Below are the code and all the weights of a small trained network. Each question names an input and a target symbol and asks about switching units off, where a switched-off unit gives its printed mean instead of its output.

import numpy as np


def w(rows, s, z=0):
    codes = np.array(rows[::2]) - 128.0
    scale = np.full(codes.shape[1], s)
    scale[-1] = z or s
    return codes * scale


def norm(h):
    return h / np.sqrt((h * h).mean(-1, keepdims=True) + 1e-5)


def f(y):
    return np.maximum(y, 0)


def softmax(a):
    e = np.exp(a - a.max(-1, keepdims=True))
    return e / e.sum(-1, keepdims=True)


def log_softmax(a):
    a = a - a.max(-1, keepdims=True)
    return a - np.log(np.exp(a).sum(-1, keepdims=True))


def net(x, mask):
    ids = ['αδεθλπτφψ'.index(c) for c in x.split()]
    T = len(ids)
    res = E[ids] + P[:T]
    r = norm(res)
    for j in range(2):
        rows = slice(4 * j, 4 * j + 4)
        q, k, v = (r @ M[0][rows].T for M in (Q, K, V))
        z = softmax(np.where(np.tri(T) > 0, q @ k.T / 4**0.5, -1e9)) @ v
        o = O[0][rows]
        res = res + np.where(mask[j], z, o[:, -1]) @ o[:, :-1]
    y = f(norm(res) @ A[0][:, :-1].T + A[0][:, -1])
    res = res + np.where(mask[2:18], y, B[0][:, -1]) @ B[0][:, :-1]
    return log_softmax(norm(res)[-1] @ U[:, :-1].T + U[:, -1])


Q, K, V, O, A, B = {}, {}, {}, {}, {}, {}
E = w([
[132,186,186,57,151,88],'α',
[108,124,141,189,159,30],'δ',
[152,103,121,97,102,111],'ε',
[168,79,174,184,202,109],'θ',
[156,77,133,3,174,167],'λ',
[128,160,22,145,118,43],'π',
[146,153,81,168,119,79],'τ',
[62,105,107,157,107,103],'φ',
[157,131,122,156,73,87],'ψ',
],0.021)
P = w([
[114,26,231,76,146,60],'0',
[137,37,179,103,178,88],'1',
[153,44,150,113,186,108],'2',
[153,47,133,97,160,124],'3',
[151,52,112,100,147,135],'4',
[149,63,110,92,126,148],'5',
[149,70,105,94,109,159],'6',
[147,76,101,97,93,172],'7',
[144,82,97,97,77,186],'8',
[147,90,96,115,71,196],'9',
[145,91,92,115,55,214],'10',
[144,93,93,130,42,230],'11',
[145,102,89,134,25,242],'12',
[150,109,90,155,13,253],'13',
],0.006)
Q[0] = w([
[55,174,129,62,190,200],'head 0',
[148,82,105,142,94,108],'head 0',
[242,108,12,105,44,81],'head 0',
[56,123,84,157,114,140],'head 0',
[115,129,196,149,139,112],'head 1',
[151,60,90,175,143,132],'head 1',
[191,87,163,150,167,142],'head 1',
[140,118,91,86,115,62],'head 1',
],0.011)
K[0] = w([
[159,109,140,19,200,82],'head 0',
[99,95,86,153,80,144],'head 0',
[151,131,87,183,34,254],'head 0',
[103,104,173,147,162,142],'head 0',
[114,122,180,112,170,86],'head 1',
[135,103,127,144,133,106],'head 1',
[178,124,128,151,136,103],'head 1',
[105,185,102,141,63,160],'head 1',
],0.013)
V[0] = w([
[103,184,117,244,112,103],'head 0',
[197,155,112,155,96,166],'head 0',
[134,97,154,146,66,94],'head 0',
[78,89,149,185,122,190],'head 0',
[194,125,117,141,98,138],'head 1',
[142,170,170,93,155,191],'head 1',
[176,93,140,133,153,89],'head 1',
[125,171,89,98,60,85],'head 1',
],0.011)
O[0] = w([
[112,162,140,22,97,107,185],'head 0',
[151,147,168,79,188,64,121],'head 0',
[127,123,146,66,179,159,188],'head 0',
[120,159,128,80,216,143,60],'head 0',
[106,106,135,103,135,144,150],'head 1',
[130,103,99,138,113,94,2],'head 1',
[114,98,126,63,88,108,188],'head 1',
[145,68,87,254,150,99,204],'head 1',
],0.0084,0.0091)
A[0] = w([
[136,104,232,84,105,117,208],'neuron 0',
[84,41,136,145,181,148,138],'neuron 1',
[145,77,75,111,96,83,167],'neuron 2',
[135,132,160,112,253,103,224],'neuron 3',
[213,166,242,244,123,101,3],'neuron 4',
[158,126,139,110,69,49,156],'neuron 5',
[122,66,79,104,151,65,200],'neuron 6',
[153,93,168,50,57,174,175],'neuron 7',
[161,172,73,82,49,162,133],'neuron 8',
[85,175,122,103,78,68,148],'neuron 9',
[127,147,114,136,143,200,97],'neuron 10',
[153,92,75,76,115,128,138],'neuron 11',
[111,110,95,168,153,183,127],'neuron 12',
[145,137,45,67,210,175,132],'neuron 13',
[128,74,173,95,95,59,133],'neuron 14',
[254,132,175,135,73,119,129],'neuron 15',
],0.0087,0.0039)
B[0] = w([
[62,146,78,161,150,164,199],'neuron 0',
[166,128,146,127,128,2,162],'neuron 1',
[138,135,202,117,137,128,238],'neuron 2',
[21,62,182,110,21,147,152],'neuron 3',
[61,116,105,163,44,153,171],'neuron 4',
[159,155,25,114,134,131,254],'neuron 5',
[108,143,167,105,92,147,235],'neuron 6',
[182,154,118,166,147,88,194],'neuron 7',
[114,143,125,165,178,94,186],'neuron 8',
[158,53,170,107,193,153,204],'neuron 9',
[199,177,66,130,89,174,135],'neuron 10',
[112,181,153,160,102,115,197],'neuron 11',
[227,153,153,76,171,149,147],'neuron 12',
[141,130,166,191,82,191,164],'neuron 13',
[148,170,150,142,149,184,227],'neuron 14',
[112,101,55,82,150,57,214],'neuron 15',
],0.0079,0.009)
U = w([
[103,82,71,199,80,89,228],'α',
[145,97,164,160,148,98,38],'δ',
[54,42,206,133,186,43,224],'ε',
[129,101,94,80,147,232,141],'θ',
[198,8,165,179,201,145,217],'λ',
[100,155,182,38,34,151,78],'π',
[160,202,183,202,149,196,175],'τ',
[114,117,149,151,154,110,4],'φ',
[173,181,78,91,168,45,123],'ψ',
],0.011,0.0035)

Each question gives the input, a string of symbols that net reads in full, and the target symbol t.
The units are the heads (4 rows each of Q, K, V and O) and the neurons (one row each of A and B). Each row of codes is followed by its name. A weight is (code - 128) times the scale printed after its matrix; where a second scale follows, it is the last column's (O, A, B and U).
mask holds one flag per unit, heads first, then neurons. A switched-off unit (its flag False) gives its mean, the last column of its rows in O or B, instead of its output. The means were averaged over made-up inputs and are rounded, as every weight is.
A unit's drop is (log p(t) with every unit on - log p(t) with that unit switched off) / (log p(t) with every unit on - log p(t) with every unit switched off).
The circuit of an input: a set's keep is (log p(t) with only the set's units on - log p(t) with every unit switched off) / (log p(t) with every unit on - log p(t) with every unit switched off). Starting from the 12 units with the biggest drops (on a tie, the unit counted first), units are removed one at a time, each time the one whose removal leaves the highest keep (on an exact tie, the one counted first), for as long as the keep stays at least 0.8.
units of the circuit, in order: the units of the circuit, biggest drop first
k most important neurons: the k neurons with the biggest drops, biggest first
heads that matter: for each layer, one digit per head in row order, 1 if its drop is at least 0.15 and else 0, layers parted by /
drop when u is switched off: that unit's drop, to one decimal
input ε α τ ε α τ φ, target ε: units of the circuit, in order => (neuron 5; neuron 1)
input λ θ φ θ δ ε τ τ δ, target π: units of the circuit, in order => (head 1; head 0)
input τ α λ ψ α π, target π: 3 most important neurons => (neuron 6; neuron 3; neuron 15)
input α θ α, target α: heads that matter => 10
input τ α π ε, target α: units of the circuit, in order => (head 0)
input ε τ φ ε τ α ε τ α ψ, target ψ: heads that matter => 10
input τ φ ψ τ δ τ α φ τ α ε α τ φ, target θ: heads that matter => 11
input α τ φ δ φ ψ τ φ ε τ α π φ, target τ: units of the circuit, in order => (head 1; neuron 15)
input φ θ τ τ ψ φ α π, target τ: units of the circuit, in order => (neuron 13; neuron 15; head 0; head 1)
input ψ α α φ τ α τ ε ε, target ψ: 2 most important neurons => (neuron 9; neuron 15)
input φ π α τ τ α τ τ θ, target ε: units of the circuit, in order => (neuron 3; neuron 1)
input τ α θ θ λ τ τ τ τ φ, target ε: units of the circuit, in order => (neuron 5; neuron 1; head 0)
input θ τ τ ε, target ψ: 2 most important neurons => (neuron 7; neuron 0)
input ε φ λ τ α δ τ α α φ, target π: 4 most important neurons => (neuron 5; neuron 15; neuron 12; neuron 0)
input τ α τ ψ ε, target π: 3 most important neurons => (neuron 3; neuron 9; neuron 0)
input φ π δ α π α ε φ π α φ ε, target τ: heads that matter => 10
input τ τ φ φ τ π, target τ: 3 most important neurons => (neuron 13; neuron 15; neuron 5)
input τ θ τ ε τ φ π τ τ τ τ, target ψ: most important neuron => (neuron 5)
input τ α ψ τ, target π: drop when head 0 is switched off => 0.3
input θ τ ε τ τ θ, target π: drop when neuron 8 is switched off => 0.1
input α ψ τ π, target π: drop when head 0 is switched off => 0.9
input τ τ τ λ, target λ: drop when head 0 is switched off => 1.5
input α τ δ φ τ τ δ ε ε, target λ: most important neuron => (neuron 5)
